Here is a tiny trained network, its code and every weight. The questions are about switching its units off for an input and a target symbol, where a switched-off unit gives its printed mean instead of its output.

import numpy as np


def w(rows, s, z=0):
    codes = np.array(rows[::2]) - 128.0
    scale = np.full(codes.shape[1], s)
    scale[-1] = z or s
    return codes * scale


def f(y):
    return np.maximum(y, 0)


def softmax(a):
    e = np.exp(a - a.max(-1, keepdims=True))
    return e / e.sum(-1, keepdims=True)


def log_softmax(a):
    a = a - a.max(-1, keepdims=True)
    return a - np.log(np.exp(a).sum(-1, keepdims=True))


def net(x, mask):
    ids = ['ΓΞΣβδεζημ'.index(c) for c in x.split()]
    T = len(ids)
    res = E[ids] + P[:T]
    u = 0
    for l in range(2):
        q, k, v = (res @ M[l].T for M in (Q, K, V))
        z = softmax(np.where(np.tri(T) > 0, q @ k.T / 4**0.5, -1e9)) @ v
        res = res + np.where(mask[u], z, O[l][:, -1]) @ O[l][:, :-1]
        u += 1
        y = f(res @ A[l][:, :-1].T + A[l][:, -1])
        res = res + np.where(mask[u : u + 8], y, B[l][:, -1]) @ B[l][:, :-1]
        u += 8
    return log_softmax(res[-1] @ U[:, :-1].T + U[:, -1])


Q, K, V, O, A, B = {}, {}, {}, {}, {}, {}
E = w([
[140,177,84,156,78,159,96,152,150,140],'Γ',
[133,116,193,90,219,127,175,58,126,126],'Ξ',
[164,199,177,169,165,251,187,109,54,144],'Σ',
[126,154,163,189,84,90,84,130,190,136],'β',
[89,141,80,67,81,58,151,157,109,102],'δ',
[131,170,132,79,130,206,175,152,41,205],'ε',
[113,130,187,172,107,78,57,134,139,64],'ζ',
[247,166,119,104,183,64,162,53,95,198],'η',
[92,183,132,140,60,108,227,175,137,124],'μ',
],0.018)
P = w([
[250,148,136,90,186,135,122,246,143,95],'0',
[62,229,154,116,142,102,54,121,75,206],'1',
[122,189,199,48,67,158,71,138,145,195],'2',
[119,138,87,143,214,101,127,147,165,114],'3',
[126,67,149,101,133,112,147,203,94,219],'4',
[79,248,99,58,135,124,116,35,221,131],'5',
[71,139,152,125,95,142,64,84,37,166],'6',
[186,81,104,173,179,108,207,168,131,106],'7',
[71,170,68,187,186,44,84,114,80,157],'8',
[145,132,163,123,28,120,121,12,89,144],'9',
[120,129,67,122,112,100,141,39,206,78],'10',
[100,120,38,224,167,58,134,94,31,147],'11',
[178,143,156,99,146,128,152,161,115,159],'12',
[88,175,120,144,94,133,126,97,161,123],'13',
],0.012)
Q[0] = w([
[135,81,190,131,149,143,119,137,2,251],'L0H0',
[18,184,81,194,18,82,71,99,77,128],'L0H0',
[97,101,144,81,152,196,122,22,145,128],'L0H0',
[161,222,212,53,57,147,131,13,73,142],'L0H0',
],0.0097)
K[0] = w([
[225,60,225,34,39,171,130,183,156,137],'L0H0',
[122,7,113,182,66,147,167,75,66,147],'L0H0',
[122,134,169,152,197,101,134,254,79,174],'L0H0',
[197,27,58,184,197,111,150,229,152,94],'L0H0',
],0.0088)
V[0] = w([
[101,149,248,162,165,149,191,170,56,28],'L0H0',
[131,162,144,242,79,178,115,165,211,176],'L0H0',
[158,145,180,225,213,145,60,71,152,153],'L0H0',
[74,78,179,147,137,9,106,94,254,87],'L0H0',
],0.0077)
O[0] = w([
[63,56,149,67,153,150,170,183,146,69,244],'L0H0',
[110,196,63,144,101,131,132,101,35,10,140],'L0H0',
[68,139,192,91,105,80,161,157,48,161,183],'L0H0',
[87,121,143,179,160,168,110,196,105,149,2],'L0H0',
],0.013,0.0039)
A[0] = w([
[97,86,53,161,76,129,198,152,180,121,55],'L0N0',
[102,155,132,213,132,162,136,168,96,90,154],'L0N1',
[77,138,96,143,31,140,81,154,133,141,143],'L0N2',
[166,47,158,132,160,157,141,170,194,107,164],'L0N3',
[76,209,250,145,152,96,85,44,122,144,239],'L0N4',
[152,174,92,80,226,91,167,36,86,132,205],'L0N5',
[253,118,87,116,114,85,138,214,190,77,94],'L0N6',
[61,187,81,145,47,60,223,141,239,154,251],'L0N7',
],0.0072,0.0027)
B[0] = w([
[115,135,41,145,151,206,90,126,96,125,156],'L0N0',
[83,167,109,114,120,78,119,167,156,205,197],'L0N1',
[27,152,172,176,201,47,149,135,54,97,179],'L0N2',
[84,144,133,42,200,176,105,167,81,132,198],'L0N3',
[117,121,23,91,101,159,144,113,56,154,241],'L0N4',
[123,90,182,126,50,199,186,236,113,156,253],'L0N5',
[122,181,112,54,155,254,74,147,155,79,186],'L0N6',
[179,17,97,125,115,108,26,119,43,86,247],'L0N7',
],0.007,0.011)
Q[1] = w([
[161,93,93,164,141,46,1,100,118,99],'L1H0',
[137,140,127,165,130,120,145,34,142,153],'L1H0',
[204,188,73,108,164,142,201,129,99,160],'L1H0',
[147,107,99,123,150,136,184,125,117,67],'L1H0',
],0.0078)
K[1] = w([
[132,29,62,254,78,78,172,57,179,123],'L1H0',
[157,186,156,85,152,180,187,42,117,174],'L1H0',
[172,191,78,71,178,141,123,135,64,141],'L1H0',
[124,92,59,98,126,140,167,133,116,75],'L1H0',
],0.006)
V[1] = w([
[196,118,131,112,118,187,47,168,155,122],'L1H0',
[108,104,62,128,124,214,107,81,32,99],'L1H0',
[153,199,94,110,27,58,127,120,103,155],'L1H0',
[79,94,143,161,30,68,2,174,150,139],'L1H0',
],0.006)
O[1] = w([
[173,112,108,39,189,14,166,66,166,142,193],'L1H0',
[6,50,103,143,14,219,89,34,204,78,253],'L1H0',
[208,99,111,79,136,237,162,76,23,141,122],'L1H0',
[154,166,3,117,124,201,192,234,245,111,128],'L1H0',
],0.0068,0.012)
A[1] = w([
[136,159,90,197,118,58,20,85,3,72,54],'L1N0',
[182,66,134,86,101,202,120,85,209,175,252],'L1N1',
[142,107,38,218,150,234,95,148,178,72,134],'L1N2',
[193,107,149,120,201,44,191,63,182,164,52],'L1N3',
[119,123,54,159,48,143,129,204,155,34,108],'L1N4',
[74,95,71,133,121,53,19,166,186,136,220],'L1N5',
[33,10,246,102,170,113,168,121,152,188,228],'L1N6',
[166,83,163,125,87,73,131,129,39,29,59],'L1N7',
],0.0053,0.0022)
B[1] = w([
[126,183,58,94,141,157,126,107,166,148,171],'L1N0',
[107,86,59,155,110,72,183,143,94,89,207],'L1N1',
[116,131,212,48,151,94,131,77,148,227,213],'L1N2',
[25,132,187,137,156,133,124,138,126,143,174],'L1N3',
[118,172,180,152,126,67,79,109,210,104,229],'L1N4',
[195,86,160,199,138,171,91,138,131,254,203],'L1N5',
[175,180,55,136,24,169,113,130,145,108,253],'L1N6',
[100,128,124,28,98,183,89,100,59,105,180],'L1N7',
],0.0088,0.019)
U = w([
[170,86,64,136,124,166,170,127,97,150,171],'Γ',
[101,102,195,137,118,97,67,170,97,131,201],'Ξ',
[228,168,130,124,90,168,61,104,129,109,4],'Σ',
[159,58,149,151,110,255,111,171,120,155,161],'β',
[97,119,167,106,151,98,132,98,172,132,73],'δ',
[97,101,152,92,134,68,132,135,122,88,166],'ε',
[97,171,74,99,129,99,190,160,156,123,168],'ζ',
[146,72,153,68,185,160,122,123,103,191,71],'η',
[204,97,106,147,84,128,133,114,175,98,113],'μ',
],0.0073,0.0025)

Each question gives the input, a string of symbols that net reads in full, and the target symbol t.
The units are the heads (4 rows each of Q, K, V and O) and the neurons (one row each of A and B). Each row of codes is followed by its name. A weight is (code - 128) times the scale printed after its matrix; where a second scale follows, it is the last column's (O, A, B and U).
mask holds one flag per unit, layer by layer, with each layer's heads first. A switched-off unit (its flag False) gives its mean, the last column of its rows in O or B, instead of its output. The means were averaged over made-up inputs and are rounded, as every weight is.
A unit's drop is (log p(t) with every unit on - log p(t) with that unit switched off) / (log p(t) with every unit on - log p(t) with every unit switched off).
The circuit of an input: a set's keep is (log p(t) with only the set's units on - log p(t) with every unit switched off) / (log p(t) with every unit on - log p(t) with every unit switched off). Starting from the 12 units with the biggest drops (on a tie, the unit counted first), units are removed one at a time, each time the one whose removal leaves the highest keep (on an exact tie, the one counted first), for as long as the keep stays at least 0.8.
circuit, biggest first: the units of the circuit, biggest drop first
unit that matters most: the unit with the biggest drop
k most important neurons: the k neurons with the biggest drops, biggest first
top k neurons in layer l: the k neurons of layer l with the biggest drops, biggest first
input β Γ β β β, target ζ: circuit, biggest first	[L0H0; L1N0; L0N2]
input Ξ Ξ Ξ ζ Γ ε ε η, target Ξ: unit that matters most	L1H0
input δ μ η ζ Ξ, target δ: circuit, biggest first	[L1H0; L0H0; L0N6]
input ε Γ ζ Γ η, target ε: top 3 neurons in layer 1	[L1N3; L1N1; L1N5]
input Ξ Γ ζ δ μ ε η Σ β μ, target ε: circuit, biggest first	[L0H0; L0N7]
input ε Γ Γ ζ Γ Γ β, target Σ: 2 most important neurons	[L1N4; L0N2]
input ζ μ ζ Γ μ β ζ ζ δ ζ ζ Γ δ, target Ξ: circuit, biggest first	[L0H0; L1N6]
input Γ Ξ β ζ δ η Ξ ε δ μ ζ Γ, target δ: circuit, biggest first	[L1N2; L0H0; L1N4; L1H0]
input Ξ μ β, target β: 2 most important neurons	[L1N5; L0N3]
input Γ ε ζ β, target μ: circuit, biggest first	[L0H0; L1H0; L1N1; L0N7]
input Ξ ζ η ε ζ ζ ζ Ξ Ξ, target Ξ: circuit, biggest first	[L1H0; L0N3; L0H0; L0N7]
input β ε Γ η, target β: circuit, biggest first	[L1H0; L0N5]
input Γ ε Ξ ζ Σ, target Γ: circuit, biggest first	[L0H0; L0N6; L1H0; L1N4]
input ζ μ Ξ η Ξ Ξ Γ δ μ β, target η: unit that matters most	L1N2
input ε Ξ Γ, target μ: circuit, biggest first	[L0H0; L1N1]
input Σ Ξ μ Ξ β δ Γ ζ Ξ Ξ η ζ δ β, target Ξ: top 2 neurons in layer 1	[L1N4; L1N6]
input μ β Γ μ β β μ Σ Γ Σ Ξ, target μ: 2 most important neurons	[L1N6; L0N5]
input ε ε β ζ Γ δ β Σ ζ Γ η Ξ, target ε: 3 most important neurons	[L0N6; L1N3; L1N5]
input η β Γ ζ ζ ε Γ η Ξ β ε Σ, target η: circuit, biggest first	[L1H0; L0N6; L0H0]
input δ β Ξ ζ δ η μ β ε δ Σ β β Σ, target δ: circuit, biggest first	[L0H0; L1H0; L0N6]
input η Σ Ξ Γ ζ Ξ Γ Γ μ δ η, target η: 3 most important neurons	[L0N6; L0N5; L1N3]
input η Σ Ξ Σ Γ Γ Σ δ, target Σ: circuit, biggest first	[L0H0]
input ε Ξ Γ ε ε Γ, target μ: 2 most important neurons	[L0N7; L1N1]
input η β μ ζ ε Γ η η δ ε, target η: 2 most important neurons	[L0N6; L1N3]
input δ Γ Ξ η μ Ξ β μ μ Γ δ Ξ β μ, target β: 2 most important neurons	[L0N7; L1N5]
